Below is a small trained network, with its code and all its weights. Each question gives an input and a class and asks what happens when units are switched off, that is, made to give their printed mean instead of their output.

import numpy as np


def w(rows, s, z=0):
    codes = np.array(rows[::2]) - 128.0
    scale = np.full(codes.shape[1], s)
    scale[-1] = z or s
    return codes * scale


def f(y):
    return y / 2 * (1 + np.tanh(0.7978845608 * (y + 0.044715 * y**3)))


def log_softmax(a):
    a = a - a.max(-1, keepdims=True)
    return a - np.log(np.exp(a).sum(-1, keepdims=True))


def net(x, mask):
    res = np.array(x, float).reshape(1, 4) / 4 @ E
    y = f(res @ A[0][:, :-1].T + A[0][:, -1])
    res = res + np.where(mask, y, B[0][:, -1]) @ B[0][:, :-1]
    return log_softmax(res[-1] @ U[:, :-1].T + U[:, -1])


A, B = {}, {}
E = w([
[199,82,31,103,153,180,150,123],'x0',
[151,49,159,61,116,100,48,139],'x1',
[143,151,132,90,177,78,161,253],'x2',
[126,126,132,128,127,129,130,128],'x3',
],0.012)
A[0] = w([
[161,65,112,106,77,170,62,71,112],'neuron 0',
[171,182,65,141,197,150,221,189,145],'neuron 1',
[236,38,30,83,136,197,106,85,188],'neuron 2',
[54,110,207,139,38,93,55,96,227],'neuron 3',
[82,175,96,254,81,224,172,19,184],'neuron 4',
[27,216,186,197,142,57,176,199,252],'neuron 5',
[126,68,141,123,74,148,44,75,116],'neuron 6',
],0.0058,0.0029)
B[0] = w([
[154,129,91,176,68,98,160,88,194],'neuron 0',
[86,112,34,66,149,216,217,77,205],'neuron 1',
[197,94,51,189,91,117,169,146,254],'neuron 2',
[58,236,183,46,147,134,51,105,225],'neuron 3',
[203,83,209,131,218,126,21,251,239],'neuron 4',
[151,254,113,198,83,22,170,105,244],'neuron 5',
[78,180,110,131,68,100,134,72,190],'neuron 6',
],0.0074,0.0092)
U = w([
[120,155,221,115,213,87,49,227,222],'0',
[145,164,94,213,21,59,199,56,195],'1',
[209,40,122,133,187,180,101,243,124],'2',
[66,147,73,63,189,222,205,68,4],'3',
[25,151,154,74,84,159,93,2,40],'4',
],0.0077,0.0016)

Each question gives the input, the list of numbers given to net, and the class t.
The units are the neurons (one row each of A and B). Each row of codes is followed by its name. A weight is (code - 128) times the scale printed after its matrix; where a second scale follows, it is the last column's (A, B and U).
mask holds one flag per neuron, in row order. A switched-off neuron (its flag False) gives its mean, the last column of its row in B, instead of its output. The means were averaged over made-up inputs and are rounded, as every weight is.
A unit's drop is (log p(t) with every unit on - log p(t) with that unit switched off) / (log p(t) with every unit on - log p(t) with every unit switched off).
The circuit of an input: a set's keep is (log p(t) with only the set's units on - log p(t) with every unit switched off) / (log p(t) with every unit on - log p(t) with every unit switched off). Starting from all 7 units, units are removed one at a time, each time the one whose removal leaves the highest keep (on an exact tie, the one counted first), for as long as the keep stays at least 0.8.
circuit, biggest first: the units of the circuit, biggest drop first
most important unit: the unit with the biggest drop
k most important neurons: the k neurons with the biggest drops, biggest first
drop of u: that unit's drop, to one decimal
input [-6,-2,4,-2], class 1: most important unit => neuron 5
input [7,-2,-2,5], class 2: circuit, biggest first => neuron 5; neuron 4
input [-5,8,0,7], class 4: 3 most important neurons => neuron 4; neuron 6; neuron 3
input [2,0,7,8], class 3: circuit, biggest first => neuron 1; neuron 4
input [-1,8,-1,8], class 4: circuit, biggest first => neuron 4; neuron 3
input [-3,-1,7,8], class 1: 2 most important neurons => neuron 5; neuron 4
input [-1,-1,4,3], class 1: 2 most important neurons => neuron 4; neuron 5
input [1,0,8,1], class 3: 2 most important neurons => neuron 1; neuron 4
input [1,-1,4,5], class 3: circuit, biggest first => neuron 4; neuron 1; neuron 2
input [-1,5,-2,-7], class 4: 3 most important neurons => neuron 4; neuron 5; neuron 3
input [0,4,-1,-2], class 4: circuit, biggest first => neuron 4; neuron 5
input [1,7,-1,7], class 1: 2 most important neurons => neuron 4; neuron 0
input [6,-1,-1,2], class 2: 2 most important neurons => neuron 5; neuron 6
input [3,8,-1,8], class 1: circuit, biggest first => neuron 4; neuron 0
input [4,-1,8,-6], class 3: circuit, biggest first => neuron 1
input [1,8,-7,-5], class 1: 2 most important neurons => neuron 0; neuron 2
input [-2,5,0,4], class 4: circuit, biggest first => neuron 4; neuron 2
input [0,-7,-5,-5], class 0: 2 most important neurons => neuron 4; neuron 2
input [2,-8,3,1], class 3: 2 most important neurons => neuron 1; neuron 2
input [1,-1,-6,5], class 2: circuit, biggest first => neuron 4
input [1,-8,-2,-8], class 2: 2 most important neurons => neuron 4; neuron 3
input [5,0,-3,-6], class 2: 2 most important neurons => neuron 5; neuron 4
input [5,3,0,4], class 1: 2 most important neurons => neuron 4; neuron 2
input [5,8,-4,-2], class 1: drop of neuron 1 => 0.0
input [-3,0,5,0], class 1: drop of neuron 5 => 0.8
